[  1  11  -3   2 -11 -11   0   9   4   6   2   3  -7  -1  -5  -4   4  11
   0  -9   0  -1  11   1   1 -11 -10   4] -> S.K
[  7   3   1   1  -3   1  -8   7   5  15  14   5 -11   6  -1  -6  13 -15
  -1  -5  28  15  -6  -4  13 -13  -5 -13] -> S.K
[  4   6  -5  -5  -5  -7  -3  16 -13   4 -20   4  -5  -2  -6   6   3   5
  -6 -13   2  10   0   6  15   2  -6  -7] -> S.R
[  5   4  -8  -1 -22 -13 -11  -2   5   7  -8   7 -13 -10 -16   1   5  -6
  -4  -4   7  10   3  -6  18   0  -4   6] -> M.N
[ -1 -16  -4 -16  -3  -2 -11 -38   7   1   0  22  -8 -14   8   6   9 -16
  -3  -1  -2  13  -5  -1  13 -19   4  11] -> M.V
[ -7  -4  -7 -13  -8   6  -2 -13  10  -2  -5  11 -14   4   3   2  -1 -15
  -3   9  -2  10 -17   7  20   2   9  20] -> M.V
[  7  13   4   1  -9 -12   2  24  -5  11   2   1 -10  -7  -5  -7  11  -7
   3  -5  15  10  -7   5  18 -10  -1  -2] -> S.K
[  3 -11  13   0   2   2  -7 -26  -1   2  -3   9  -1  10  -2 -27   1 -12
  -2   1   5  -6  -4 -22  -9 -25   3 -13] -> C.T
[  4   8   2   2  -8  -1  -8  15   5   6  -7   0  -4  -4  -8  -6   6  -1
  -1 -10  16  -4  11   0  11 -15 -13  -7] -> S.K
[ 12  13   3   4 -13 -11   5  24   1   5   3  -4  -8   1 -12  -2  13  15
  10 -17  13  14   1  15  18 -14 -11  -7] -> S.R
[ -1  -5   0  -8 -11  -4 -10  -4  18   1  -5  16  -6  -7   4   4   8  -5
   4   4  -6   9  -7   2  21 -23   2  15] -> M.N
[  3   2 -19 -14  -9  -8 -16   4   0  -1 -15  13 -17 -11  -4  12   3 -18
  -5  -3   2  20 -17   3  32  -3   2  14] -> M.N
[  4 -17   5   6   4  13   0 -26  -2  -5  -4  10  -7  10   3  -8   8 -11
  -4  -6   4  -4   5  -9   1 -34  -5 -22] -> C.T
[  0  -2 -11 -15 -11  -5  -5 -26   1   0  -9  14  -1  -9   6  -1  -9  -3
  -7   6 -14   1  -9  11  14  13  14  23] -> M.V
[  5 -13   1  11  14  18   2 -35   3 -10   3   8  -5   6   6 -12   2 -31
 -12   5   8  -7  -1 -18   0 -37  -3  -5] -> C.T
[  0 -19   7   9  -1  11   7 -34   1   3   3  11   5   8   4 -13  -1   4
   3   1  -1  -4   6 -15  -8 -35  -2 -20] -> C.T
[ -4 -12  -9 -10   2  13   3 -32   7  -2  -4  11 -15 -15   2   9  -1 -14
  -5   6  -5  11 -16  -6  14  -4   2  22] -> M.V
[  7   9  -2  -2  -5  -5  -9  11  -1   6   0  -7 -13 -11  -8   1  21   3
  -4  -9   3  -3  -9   7  19 -13  -4  -6] -> S.R
[ -1  -2  10  13  10  10   3 -37   4  -3  -3   4  -4  20  -1 -18   0 -11
  -3  11   0  -6  -8 -19  -5 -42   8 -19] -> C.W
[  1 -23   6   7   6  11   2 -37  -5  14  -2  12   0   5  -1 -13  -1  -8
  -2   3   0 -10   7 -10   8 -31  -1  -2] -> C.W
[  1  -5  -5 -11  -8 -14 -12  -6  -1   2 -10  11 -16  -6  -8   1  12   0
  -3  -3 -12   7  -8  14  20  -8   7  15] -> M.N
[ 16 -11  -8 -16 -20 -14 -10 -17   9   1 -11  28 -10  -9  -7  -8  10  -9
   5   3  -5  16  -7  -6  28 -19   3   9] -> M.N
[  8  -8  -2  11  11   5  -1  45   5   0   1  11  -8  -3   4 -13  13  -1
  -6  -2  -8 -36  -2 -10  -1 -31   2 -10] -> C.W
[  5  -4   1  10   7  13  -3  -8   3   4   0   3   5  11  -7 -14   1 -17
 -10   0  16  -3  -6 -17  -1 -22   5  -4] -> C.W
[  1 -12  -1  12   1   7  -3 -17  -1   1  -2   8   0   4   5 -13 -12 -12
  -8   8   2 -10   2 -13 -13 -15  -1   7] -> C.T
[ 31  -1  -3  -3 -10  -5 -13  -4   7  -3  -9   6 -11 -12   0   4   4  -2
  -4   8  -4  14 -14   1  23  -6   6  13] -> M.N
[ -8  -5  -9 -11   0  10  -3  -6   9  -1  -5  13 -13 -10   8   4 -10 -14
  -9  -1   2   0 -17   6  19   4  10  29] -> M.V
[  5 -19  -1  11   8   5   0 -41   1   4 -20  16   4  12  -2 -18   3  -4
 -10   5   0  -9  16 -20 -18 -23  -6 -18] -> C.T
[  6  16   3   2 -16 -12  -3  26   0   4  -5  -2  -1 -10  -7  -5   4   3
  -4 -13  11   4  -2   1  10  -4 -12  -6] -> S.K
[  6   5  -2   0 -17 -12   5  17   1   8  -6  18  -6 -10  -6   5   9   3
   7   0   4  11 -12   6   8 -10  -2  -5] -> S.R
[  4  -8 -52  11  12  18   6 -19   1   2  13  17   4   5   1 -11  -8 -22
  -7  12   9  -9   5 -18 -11 -14  -5 -10] -> C.W
[  9   5  -4  13 -15 -14   2  30   4   4   0   3  -6 -11 -12   2  10   0
   3   1  12  13   1  -9   6  -6 -10  -9] -> S.R
[  8  14   0   2 -11  -4   1  22   6   5  -5 -15 -15   0 -11  -4   2  -2
  -1 -11  13  22  -6  12  19   1  -5   7] -> S.K
[  9   9  10   3 -14  -7   5  24   1   1  -6   4   1   9   0 -10   4   8
  -1  -8  21   5  10   9  -4 -16 -13  -5] -> S.K
[ -6   8   9  -3  -4  -6  -6  12   2   4   5  13 -14   4   6  11  11  11
   0  -6   9   8   2  25  13 -17  -6   0] -> S.R
[ -7   0 -25  -7   3   9 -10   1  -2   6  -9   5 -15 -14   7   9  -9 -14
  -8 -10   8  17  -9   0  16  18   5  26] -> M.V
[-11 -13  -9 -14  -4  -1  -7 -21   3   1 -15  22  -3 -18  12   8  -3  -3
  -6   6  -9  11  -5   8   8  -4  12  18] -> M.V
[  3  11  -4   1  -9 -20  -3   9   1  13  -3   3 -10 -14  -9  -3   8   7
   5  -9   4  17   2   0   8 -13 -10   1] -> S.R
[ -5 -10  -3  -6 -12  -1   1 -18   7   1  -9  13  -1 -12   5  -1   2  -5
  -5  13   6   9  -3  -3  15 -20  -1  19] -> M.V
[  2 -16  21   7   4  10  -3 -35   3  -7  -2  11  -2  17  -3 -12   6 -13
  -4  15  -5 -15  -1 -16  -6 -23   5 -15] -> C.W
[  2   2   4 -17  -7 -12 -10  -2   8   0 -14  20  -8 -10   0  -1   8   4
  -2   3  -4  13 -29   4  31  -8  16  14] -> M.N
